Each row was made from one small tree. The marks that hang from a mark follow it in brackets, in the order of their numbers. Every link used is in the known rows. Write each row's tree.
Known rows:
Z_300[Z_454 Z_785 Z_980]: [-362   12   55 -226 -210  -55  -32 -229  164  -98   92 -258   -3 -157
   85   72  159  326  -39  -75  130  174  122  -65 -201  279   28   60
  271  242   48  -25  144   18 -116 -115   21   30 -175 -157   24  -97
  190  -27  -30   43 -426  -21  -81   84  -84 -442 -109 -150  227]
Z_454[Z_300[Z_234] Z_785[Z_368 Z_502 Z_980]]: [-131 -225  181  -30  560 -203   26  174   43 -303 -100 -158   12   10
 -104  161 -275  326  -64  -92  152  302  -24  -46 -201  217  198  -26
  593  303  -91 -465  443  117 -177  -31  388  -74  271  -33  147   -1
   58  225 -146  -29  202 -183 -326  -22   79  -29  -78 -140  169]
Z_512[Z_300[Z_454 Z_809] Z_400]: [-263  -42  -33 -287  -98   26 -249  121  184  -92   85   38  259    9
  167  253  277  226 -211   -3  208  232   14  -97 -303   71  -30  -13
  408  284 -145  152   76  381 -455  -75 -187   36  256 -127  -73 -188
   67 -192 -324  119 -265  -32 -265  199 -116  318 -119 -101  409]
Z_454[Z_300[Z_809 Z_980[Z_693[Z_922]]] Z_785]: [-164 -341  208 -120  105   65   32  -10  157 -355  320  -43  -60   31
 -254 -416  -80  -30 -164    4   52   44  131   13  -67   17  173  -53
  427  223 -237  -75  371   95  166 -173   18   28  209 -173  125  -22
   34  -74   21  215 -273  -49 -183  -55   41 -260 -220 -113  346]
Z_693[Z_863[Z_980[Z_502[Z_785]]]]: [  10 -106  141  307   37 -106 -176  125  266 -162  105  271   20  179
 -111  303 -163  110  -75 -177  107  223 -104   86 -119  104  308 -148
  106 -127 -265  296  -46 -233  199  -47  157  -34  176 -177  -10  -11
  153  -71   10  -59 -258 -120 -147   85   79  360    6 -150  228]
Z_400[Z_342[Z_908[Z_809]] Z_368]: [-162 -111  194  195  -74   88 -113 -100  114 -204 -171  127  224  111
    0 -128 -181  -21 -118  -46   56  164 -108  153  -28  157 -325   63
 -242   23   76 -250   13  182  251   46 -194  -55 -229 -137  -27 -244
  113 -234  -41 -405 -434  -34  128  115   19  513 -117    8   41]
Z_300[Z_809 Z_980[Z_454 Z_693[Z_863 Z_922]]]: [-210 -104  107 -112 -116   -1  -53 -192  247 -368  245  204  -84   84
    3 -149  100  221  -31  -27  178 -100   64  -98   80  -34  273   27
   18   -7  -35  286  383    8   42   38  -89    5  268 -213  -46   27
   32 -156  104  174 -324   26 -186 -105   10 -211 -140  -50  375]
Z_300[Z_234[Z_454 Z_785[Z_368 Z_502]] Z_980[Z_693]]: [-205  -62  296 -147   21  250  -28   18   96 -350   57 -139 -139 -100
  296  301  129  496  -10 -148  156  107  101 -281   80  306  382  118
  405   63 -293 -250  556 -191 -320   26  197  -19  206  -18  115  209
  102  127  -95  168   97  -85 -130   91  -53 -646    4  -86  183]
Z_342[Z_454[Z_300[Z_234] Z_785[Z_980]]]: [-118 -267  214 -200  272 -222   23  174   89 -183   67 -566   53  -11
 -227   22 -194  103 -169  -20  191  231 -105  -74 -197  181   65  -71
  459  383   -5 -294  -21  209  173 -288  229  -76   52 -146  141  -78
   64   -6   64  -23  -30 -185 -247  -52   51   83  -83  -62  496]
Z_693[Z_809[Z_344] Z_922[Z_502[Z_785[Z_368 Z_980]]]]: [  82 -175  202  330   76 -144   26  269  116  -54  -22  465   26  169
  158  392 -461   25  132 -168  156  167  177  168 -205  -32  327 -222
 -243  -18  172 -231   70 -196  237  259   58  -77  184 -140 -178  -58
 -125   86  265 -324 -133 -146 -301   58   14  -37   43  -30   65]
Z_342[Z_454[Z_300[Z_809]] Z_863]: [-215  -47  133   41   33  -37 -205  192   96 -169   34 -464   68   46
 -193   19  122  -40 -125    3  199  166  -83 -192 -147   40  135  -20
  245  232  181 -101 -213  213  -40 -306  -30  -46 -104  -96  135  -76
  185 -200  -41  266 -105  -76  -94  123   15  231  -83  -40  495]
Z_342[Z_454 Z_512[Z_400[Z_863]] Z_908[Z_344]]: [-225  -10   73  217 -157  164 -366  225   68  248  -61 -397  484  -24
 -114  -36   97   42 -193   18   12   99  -19 -170 -333 -176   70  -30
  136  217  258    7 -457  283  515 -142  -71  -31 -278 -204  -33 -141
  217 -283   84  170 -346 -115  -25  185  -90  465  -20   48  544]
Z_400[Z_342[Z_344 Z_454 Z_863[Z_980[Z_502]]] Z_368]: [-127  -73  400  142 -137  462 -156  102  128 -347  -80  112   18  136
   16  -45  147  -29 -121  -95  169   47 -220  130 -387  -23  244   90
 -273  197  303   51 -297 -114  602  -95  176  -33 -280 -173   43   97
  207 -217  111 -495 -141 -108  159  233  -93  621  -82  -14  263]
Z_693[Z_809 Z_863 Z_922[Z_502]]: [  11 -237  102  298  108 -199  -30  204  169 -274  115  200  -88   94
  -48   41 -211   31   -6  -54  244   86  -14  163 -286   30   72 -161
  -28   30  321  -17 -238   -8  217   81 -203  -32   62 -100  -85 -100
  117  -42  104 -154 -439 -118 -209 -195   28  218  -87  -64  251]
Z_342[Z_344 Z_454[Z_300[Z_234]] Z_863[Z_980[Z_693]]]: [-181  -85  375 -135  -61  456 -104  171  156 -280   64 -488 -111  -50
  -83  113  124   54 -114  -79  338  -51 -203 -167 -314  -32  510   78
  211  375  269  302  -86   26  244 -319  285  -21 -180  -88   46  163
   88 -170  -14   19   33  -69  -89  123  -96   28  -17   23  636]
Z_400[Z_342[Z_344 Z_454] Z_863[Z_980[Z_693]]]: [-156  -43  358 -188 -207  490 -121   15  240 -142  136 -170  169   23
  113 -490  185   99  -67  -96  147  107 -157  -39 -272 -142  459    5
 -243  344   84   75 -169  -85  506 -135  199  -18    0 -134   35  198
   -9 -265  123 -185 -179 -109  137   94  -99  161  -39   36  389]
Z_502[Z_785[Z_368 Z_980]]: [ -67   18  114  166  237 -257  -87  124  169   21  -98   98  163   12
   74  103 -217  137   42 -171   67  353   80   27   82  166  267 -134
  105   30  -80  -65  211 -152  -27  125  146  -96  211 -141  -70 -133
  -13   -2  -30   -9   87 -163 -246  129   67  118   60  -57  148]
Z_342[Z_512[Z_300] Z_908[Z_693]]: [-195   44   47   10  -32  -21 -311  116  153  112  -74 -198  413    0
  -95  144  -11   79  -71  -26  106   79   72   28   15   -7  388   36
   53  -26  225  144 -230   31  356    6 -149   20 -153 -162  -93 -278
  134 -230  -51  209 -218 -167 -189  168 -112  318  -55   74  517]
Z_502[Z_785[Z_980[Z_454[Z_300] Z_693]]]: [  36 -120  200  -74   10   70   54   78  250 -170  205   19  237   27
    2  229  -76  188  -83 -129   10  145 -106  -98  132 -116  212  -30
  345  -99 -258  -57  427   89   81   31  220 -149  182 -210  -86 -215
 -112  -78  -65  195  185 -119 -230   -5   15   53   11  -14  423]
Z_512[Z_300[Z_809[Z_785[Z_368 Z_502]]]]: [-312  169    9   25  186 -219 -313   93   86 -179  -82  280   13   90
  225  419  -85  254  -42  -95  220  239   69   34 -183  119  267  -82
  283  120  -72 -188  306 -108 -611   57   28   -7  423  -26   46    2
  148    9 -292  120   -7 -160 -207  182  -91  159  -77 -111   61]
Z_693[Z_809[Z_344 Z_785] Z_863 Z_922]: [-154  -31   68  278 -126 -332  -12   50  167  -11   95  295 -148   42
  -11  327 -471 -128   50 -133  366  -49  -65  149 -292  -22  189 -161
 -244  -32  262   28 -115 -180   84  -54 -174 -106  103 -187  -95  -38
  -95 -137  178 -328 -478 -180 -306 -288  -16  131  -83    2  205]
Z_400[Z_342 Z_368 Z_863]: [-185  -35  252   -9   37  175    2 -238  180 -239  -52  106  251  -32
   44 -321 -164  106 -123  -68  -19  280 -287   15 -154   34  -91    6
  -76  240 -117 -157  -40  223  104   51   57 -117   25 -126   72 -130
   78 -234  -85 -404 -441 -135  216    6   39  582 -166  -51   39]
Z_400[Z_342[Z_344 Z_454 Z_863[Z_980] Z_908] Z_368]: [-158  -42  287  120  -94  333 -184   57   71  -45 -158 -201    7   42
  -52 -135  127  -93  -56  -78  260  -44 -189   42 -300  -39  397  124
 -326  309  488   51 -430  -43  735  -92   14  -28 -376 -154   17   17
  138 -304  119 -378 -173  -53   66  252  -50  576  -65   26  296]
Z_512[Z_234[Z_785[Z_980[Z_502]]] Z_400[Z_342 Z_863]]: [  29 -246  275  -94  241  260 -147   32  156 -206  -30  166  537   65
  174  264  245  264 -233 -108  -93  222 -244   98 -157 -279  -90  -23
   85  205 -429 -399 -148  275  237  132 -123  -64  135 -246  -94  -14
   21 -116  -33 -219  -57 -145  -68   71    8  905  -94  -75  181]
Z_863[Z_980[Z_502[Z_785] Z_693[Z_809]]]: [  56 -159  244  317 -251   71   12  205  218 -292  216  449   74  157
  117  328 -137   82  -20  -84   51  181   17  152  -87 -100  164 -140
  211 -114 -329   30  160 -332  183   61  147  -48   87 -156  -83   23
   45  -76   18 -198 -155  -97  -85  141  -70   97   80  -78  268]
Z_502[Z_785[Z_368 Z_980[Z_454 Z_693[Z_809]]]]: [  48  -16  143  110  -78  -52  131  129  178 -184   99  477  213   46
  289  252 -121  298  101 -102   82  123   38  -42  116 -152  195  -75
  110 -148 -110 -178  529 -141   92  261  128 -151  248 -168 -183 -121
 -109  -56   -4 -123  196  -85 -312   32  -54  -61  129   38  280]
Z_502[Z_785[Z_980[Z_454 Z_693[Z_809 Z_922]]]]: [ 101 -252  117  132 -130 -288  162   42  196 -184  242  336  132   72
  165  191 -206   92   62  -91   57    0   60   45  182 -230   75  -78
   -4 -199    0  -85  324 -126  276  188   -3 -138  203 -224 -186 -100
 -171  -60  134 -115   66  -99 -277 -118  -34  105   23   48  383]
Z_454[Z_300[Z_234] Z_785[Z_368]]: [-140 -164  218  -94  336   21    5   68  106 -429   66 -132   -1  -96
 -136   50 -296  109 -157  -40  120  201  -49  -74 -316  190  177  -42
  577  360  -72 -139  318  268    5 -202  245  -50  120  -38  200  -85
  129  -10 -211   39  -27 -126 -290  -20   63   68  -73 -139  239]
Z_342[Z_344 Z_908[Z_693 Z_809[Z_454]]]: [-179  182  287  371 -382  275 -239  117  152   37  -57  -63  163   96
  -65  391 -236  -61   -7  -95  233   72  198  118 -103  134   73   44
 -479 -237  406   67 -135   51  304 -151 -262  -17 -460  -97  -36 -147
  -84 -211  174  -40 -383   19 -170   97 -101  -39  -17  124  297]
Z_454[Z_785[Z_368 Z_980]]: [ -95  -33   92   48  395 -145  -18  218  115 -123  -55   -6  167  -29
  -64  -58 -132  139  -36 -106  109  314  104  132 -105  149  208 -124
  323  211    9 -187  213  -25   79   52  140  -95  153 -146   11 -134
   24   27  -46  -88   38 -172 -309  -59   54   35  -20  -52  131]
Z_502[Z_785[Z_368 Z_980[Z_693]]]: [ -36   73  187  112   92  -48  -60  173  178  -35  -19  211  202   12
  161   95 -123  197   42 -162   22  273   93   24  159   10  321 -118
  103   -2 -185    2  373 -233  -60  189  128  -97  273 -158 -141 -103
  -59  -19 -105  -13  139 -138 -167  129   29  -52   79    8  224]
Z_512[Z_300 Z_400[Z_342[Z_344] Z_368]]: [-198 -121  237 -153  -28  495  -87  -24  247 -128  -63  385  286  -56
  152 -123  101   23 -294  -80  204   97 -320  188 -490   54    4   96
   56  309  136  103   -4  321  155   28  -49  -24  167 -142 -102 -165
   -2 -345 -261 -347 -177  -92  -97  191 -102  874 -158   35  249]
Z_980[Z_693[Z_863 Z_922]]: [-101  -93  115  117   23 -112  -81   79  234 -195  167  124   -6   -8
  -40  -93  -86   17  -67  -90  159   28    5   68  -26  -40  206  -67
    2   28  175  295   73  -87   63    3 -149  -49  149 -151  -94  -49
   28 -138  -72   -3 -256 -105 -138 -211   69  142  -96   28  384]
Z_922[Z_502[Z_785] Z_693[Z_809 Z_863]]: [ 169  -50  167  267    9   28  -53  229  220 -258   94  207  112  112
  -37   85 -103  156  -22 -149  203  184  -81   41 -293  107  229 -227
  -95  -13  -19  -23 -297  -47  147   72  -97  -58   86 -151 -158 -168
  203  -58  -43 -143 -289  -22 -238   11   48  166  -12 -112  280]
Z_980[Z_454[Z_785] Z_502 Z_693[Z_809 Z_922]]: [ 123 -294  199  159 -186   96  106  159  140 -613  415  493  101  113
   65  376 -131   44 -109   34    8 -119  100  200 -239 -382  -15  -54
  238 -115   74 -155  292   17  451   26  -32  -91    9 -178   -5  -52
   29  -29   53 -197  -57  -65 -203 -203  -82  154  -67  -10  351]
Z_502[Z_785[Z_368 Z_980[Z_454[Z_300] Z_693[Z_863]]]]: [  39  -54  149  -10  170   39   36  158  248 -160  127  368  157   69
   16  112 -110  348  -29 -183   86   93 -148 -202  108 -129  373  -58
  226 -182 -200   -1  585   15   96  131  198 -144  384 -194 -127 -179
  -41  -73 -120  112  180 -100 -352  -64   96   55   30   -6  405]
Z_512[Z_234 Z_300[Z_454 Z_785]]: [-256  -40  -60 -435  -66  -39 -112 -125  211 -187  113  126  235 -189
  252  545  265  288 -210  -70  156   68  -23    7 -260  -17   -8   78
  347  324   14   81   76  270 -191 -100 -122  -11  -85 -126 -118 -156
  173 -140 -392   33 -246  -51 -209  133  -86  313 -107  -37  378]
Z_908[Z_342[Z_454] Z_344 Z_693[Z_863]]: [-240   52  136   94 -195 -134 -349    2  284 -270  -49 -153  299   59
 -127 -345   -9  -34  -53 -131   74  253   45  122 -172  361 -320  -19
 -269  -96   32   38  -46  -59  400 -214 -213  -29 -158 -142  -42   -9
  191 -249  -47  264 -559 -107 -123  -59 -213  302  -20   87  453]
Z_922[Z_502[Z_785[Z_980]] Z_693[Z_809]]: [ 161  -97  202  186   97  -48   10  271  170 -223    0   53  190  120
   36   75  -89  159   20 -152  134  323   68  124 -145  109  193 -228
   11   58  -55 -295 -203 -106   86  202   16  -84   31 -195 -200 -186
   88   49   78 -198  -88  -81 -231   74   -3   38   18 -114  229]
Z_342[Z_344 Z_454 Z_908]: [-170   16  200  169 -141  132 -302  228  129  114   12 -340   65  -19
  -53  248   57  -75  -73    9  328   20   84   32 -313  -40  408    4
  -68  272  580   26 -385   14  401 -252  -98  -23 -413  -73    8  -57
   35 -181  156   77  -91  -86 -134  232  -19  149   -9   53  455]
Z_785[Z_980[Z_454[Z_300] Z_693]]: [ -92  -99  184 -171   87  160   67  115  241 -295  149  -78  184  -13
    2  101   62  219 -109  -69  100  160  -65  -59   34  -92  177   22
  463   58  -41 -131  430  157  -45   50  189 -137   47 -191  -81 -199
  -80  -85  -50  143  116 -127 -225 -129  -17  -45  -29   -7  426]
Z_863[Z_980[Z_502 Z_693[Z_809 Z_922]]]: [ -36 -317  204  257 -135  -31   45  198  194 -472  232  432  -91  142
   99   73  -99  -17  -41  -32  105  100  170  238 -159 -158  109 -103
  199    1   71  -11  159 -303  219  109   25  -15  -18 -152  -83   99
   61  -55  121 -284 -245 -112 -110  -86  -74  103  -19  -69  300]
Z_300[Z_809[Z_454 Z_785[Z_980]]]: [-286  279  130   77  -91 -374 -118   90   55    9   -9 -115  -85   90
    6  316 -232   65    1 -110  192  287  129   37   95  184  209 -113
   57   22 -145 -120   24 -127 -400   20  -43  -91  160 -246   67 -129
 -121  -92  159  -17 -217 -174 -186  -39  -38 -226  -39 -117   81]
Z_809[Z_454 Z_785[Z_368]]: [-252  370  179  113  -66 -114  -91   74   81  -72    0   -7 -150  -68
  167  450 -343   22  -12 -140  154  269  126   39 -217  207  365 -103
   67   53  178    1  100 -154 -261   24   40  -81   43 -135   78 -108
   16 -110  -40  -71 -144 -161 -224  -79  -90 -136   47 -105   48]
Z_234[Z_300[Z_454[Z_785] Z_980]]: [-136 -169   85 -219  255  112  -24   38  148 -101  174 -545  -10 -111
 -153 -136   92   88 -121  -86  157  213   -9 -125 -160  323   83  -24
  479  255 -278  -28  157  142   90 -222   98    3  -53 -179  104 -137
   53  -15  -75  -19 -208  -74 -280  -26 -108 -379 -118 -213  272]
Z_785[Z_368 Z_502 Z_980[Z_454]]: [-153   26   57   52  293 -170  -56   91  147 -224 -135   73  122   38
  209  360   29  396   59 -113  155  297  107    0  -69  124  260   16
  261   54  205 -286  443  -40 -240  210  277 -110  155  -74  -49  -30
   20  131  -58   28  275 -138 -294   -7  -21   14   36  -53  114]

Which tree is each row?
[ -90  -42  219  -64  119  316  -29  -21  165 -502  142  189   65   38
   50  349  -52  267 -106  -35   21  126   91   82 -346   35  295  -10
  376   73  -11 -100  412   48  274   25  263  -28    7 -153   99  -44
  188   36   50  -22  -52  -37 -254   24  -76 -100  -32 -163  154]
Z_300[Z_980[Z_454[Z_785[Z_368]] Z_502]]
[-172   29  243   16  -61   83  -68  -47   89 -191 -120 -243  142  -26
   44 -153   41  -48  -96  -54   86  164 -264    2 -192  116  -27   72
 -212  253  295  -92 -299   88  285  -62  -24  -86 -146 -155   43 -100
  206 -276  -74 -329 -200 -104  144   75  -43  612  -83   29  280]
Z_400[Z_342[Z_454 Z_863] Z_368]
[-196   97   32  239  -80 -159 -331  106   40  129 -161 -270  207   94
 -129  247 -169   -6  -40  -72  128   41   51   94   56   79  125  -57
  -66 -149  166    8 -231  -61  242  -82 -154  -39 -274 -216  -54 -275
  143 -123   86    6 -278 -183  -24   76 -102  121  -33   22  228]
Z_342[Z_512 Z_908[Z_809[Z_785]]]
[-272   58  201   31  -61  -48 -222   68   15 -191  -25  136   21   74
  242  738   19  440   40  -67  284  162  207 -360 -157  254  192   43
   50  274 -273 -156  416   92 -621 -163  112   20  130    1  103  121
   16  125 -124   35  -33  -78 -224  302   21 -482  -70 -132  -16]
Z_300[Z_234[Z_785[Z_368 Z_502]] Z_454 Z_809[Z_344]]
[-148 -221  224  -78  241 -112  -24  171   46 -378   68 -131   77  117
 -162   88  -69  335  -96  -13  130  176  -16  -74   28   48   86    0
  592  264 -475 -380  480  138 -335 -101  241  -52  384  -95  142   27
  -30  150 -146  117   99 -128 -152   58   70 -227 -147  -98  271]
Z_454[Z_300[Z_234 Z_809] Z_785[Z_502 Z_980[Z_693]]]
[-144  -95  328  -85   -6  339 -149  140  148 -157   30 -485  104  -49
 -126 -299  103 -135 -125  -78  207   36 -280 -100 -339  -24  345  110
 -116  302  456 -115 -328  183  497 -309   80  -46 -233 -110  130  -31
   71 -252   20   67   71 -118  -59   79  -59  382  -86    9  502]
Z_400[Z_342[Z_344 Z_454[Z_300] Z_863]]
[-276 -205  126   64 -293   96 -211   71   86 -130   87 -203  266  -54
  -43 -301  151  -39 -271  -30  -42   57  -32  -37 -478  -29 -316  100
  283  289  219 -529  -97  333  505 -207 -184   34 -173 -180  100 -120
  264 -320  -96  216 -260   -3  -93  152  -50  465  -70  -62  429]
Z_512[Z_400[Z_342[Z_454[Z_300[Z_785]] Z_908[Z_344]]]]
[-175  -86  171 -145 -145   12 -151   46  175  -96    4 -361  246  -26
  151 -238  194  -30 -156  -26   82  274  -94   80 -381  167   -8   -4
   31  344  210 -158 -273  159  219 -100  -92   11  125 -153   13  -39
  103 -264  -68  -35 -112 -101  -79   71 -105  547   -2  -29  399]
Z_512[Z_400[Z_342[Z_454]]]
[-148   -7   89   91  172  -71 -287  376   43 -427  -13  190 -151  195
   78   67   94  157  -33 -192  111  187  168  -61  237   51  219  -89
  461 -253 -473 -540  375 -232 -266  103  -28 -111  274 -201  141  -17
   17   67   50  -53  119 -215 -171   61  -75 -188  -11 -197  110]
Z_234[Z_300[Z_809[Z_785[Z_368 Z_980[Z_502]]]] Z_454]
[-178 -173  156  -31 -293  257   55   74  114 -335  258  149  -54    6
  147  146  255  343  -71  -38  105   17   62  -80 -133  -55 -164   44
  447  -17 -244 -339  389 -117  -20    0  -43   28 -171 -189  -24  -31
  132   -5  -12 -259 -284    9  -59   95 -201 -626  -65 -163  319]
Z_234[Z_300[Z_454 Z_785 Z_980[Z_502 Z_693[Z_809]]]]
[-241  348  203  220 -103 -190 -113   81  101  -55 -202   86   91  124
  154  270 -392  132  104 -225  107  356  231  154  101  330  -83 -122
 -365 -338   78 -213  234 -236 -158  127 -120  -78   36 -192  -94 -141
  -18  -55  103 -236 -290 -139 -232 -132 -163 -137   37   50  101]
Z_908[Z_693 Z_809[Z_454 Z_785[Z_368 Z_980]]]
[ 152    6  169  290  110   61  -55  275  188 -314   19  436   78  113
   71   21 -121  232   26 -167  192  212   14    0 -326  106  347 -239
 -101   -4   51  -92  -96 -106  116  175  -52  -47  160 -109 -165 -129
  249  -26  -96 -186 -181  -16 -302   56   58  106   33 -118  204]
Z_922[Z_502[Z_785[Z_368]] Z_693[Z_809 Z_863]]
[  71 -291  210  256  148  -92  105  386   60 -423  158  618   68  151
   71   42 -236  107  -13  -35   27   77  228  254 -106 -295   83 -150
  205  -32   53 -390  386 -235  324  226   -7  -79  151 -181  -81  -12
   -8   99  107 -398   20 -148 -252 -147   -7    7  -42  -11  244]
Z_454[Z_785[Z_368 Z_980[Z_502 Z_693[Z_809 Z_922]]]]
[-316   19   86 -203 -246 -198  -90 -196  100 -303   74 -224    0 -149
  131  348   44  351  -59  -49  142  107   62 -133 -190  205  -90   79
  291  293   11   25  126  167 -263 -184   14   -4 -118  -98   87  -72
  181   -8 -177  -34 -303  -48  -47   90  -41 -210  -86 -130  250]
Z_300[Z_234 Z_454 Z_785]
[  -1 -316   73  266  164 -215    8  194  206 -298  109  208 -196  136
  -65  -89 -155   39   12 -103  281  135   15  189 -301  120  198 -184
   44   73  233   97 -211 -150  305  100  -57    2  110 -121  -91    8
  145  -48  160 -210 -489 -120 -249 -196   12  203  -56 -115  215]
Z_693[Z_809 Z_863[Z_980] Z_922[Z_502]]
[-109 -171  221   13  312   21  -32    2  103 -430   69  -20   14  -30
  116  603  -45  403 -105  -80  158  146  -43 -305 -182  189  131   80
  520  133  -45 -312  532  239 -258 -115  288  -52  102   23  153   17
  150   84 -208  247  293 -115 -332   51   39   18  -35 -128  146]
Z_980[Z_454[Z_300[Z_234[Z_785[Z_368 Z_502]]]]]
[-207  -66  -18   97  353 -179  -59  126  109 -105 -100    2   43  -53
    7 -115  123  209  -51 -181  125  240   99    1   38  188    1  -47
  454   76   -1 -356  334  -80 -103   88   48  -59   90 -148    5  -87
   78  -23  -87  -86  102 -122 -233   34   26 -130   -1  -85   98]
Z_234[Z_300[Z_785[Z_368 Z_980]]]
[  14 -118  185  104  200  -39 -105  271  182 -218   62   83   10  123
  -27  -13  -43  181  -16 -132  139  102   36  176  -13  -73  269 -140
  -38   20  139  116  -22 -128  116  235 -119  -46  210 -201 -191  -96
   23   34   78  -83 -232 -147 -108 -193   53    5  -91   -7  311]
Z_785[Z_980[Z_693[Z_863 Z_922[Z_502]]]]
[  21  -75  172   58   -3  176  -90   91  174 -495  235  107  203   65
  -52  542  -41  118 -177  -14   10   96    3  150 -308  -89   88  -32
  376    3  -41  -49  136  177  256 -109  138  -93  -60 -162  107 -140
  121  -23  -39   19  -27  -93 -176  -48  -38  252  -54 -100  228]
Z_980[Z_454[Z_785] Z_502]
[-159  -17  247  -12   61  320 -143   -3  197 -232  -61 -256   51  -44
  -50 -298  127  -70  -16 -170  209   85 -192   84 -230   87  476   98
 -135  272  219  231 -212  -50  410  -87  165  -23 -111 -150   61   65
   23 -217   15  -84  -24  -95  -69   64  -81  326  -44  -66  202]
Z_400[Z_342[Z_344 Z_863[Z_980]]]
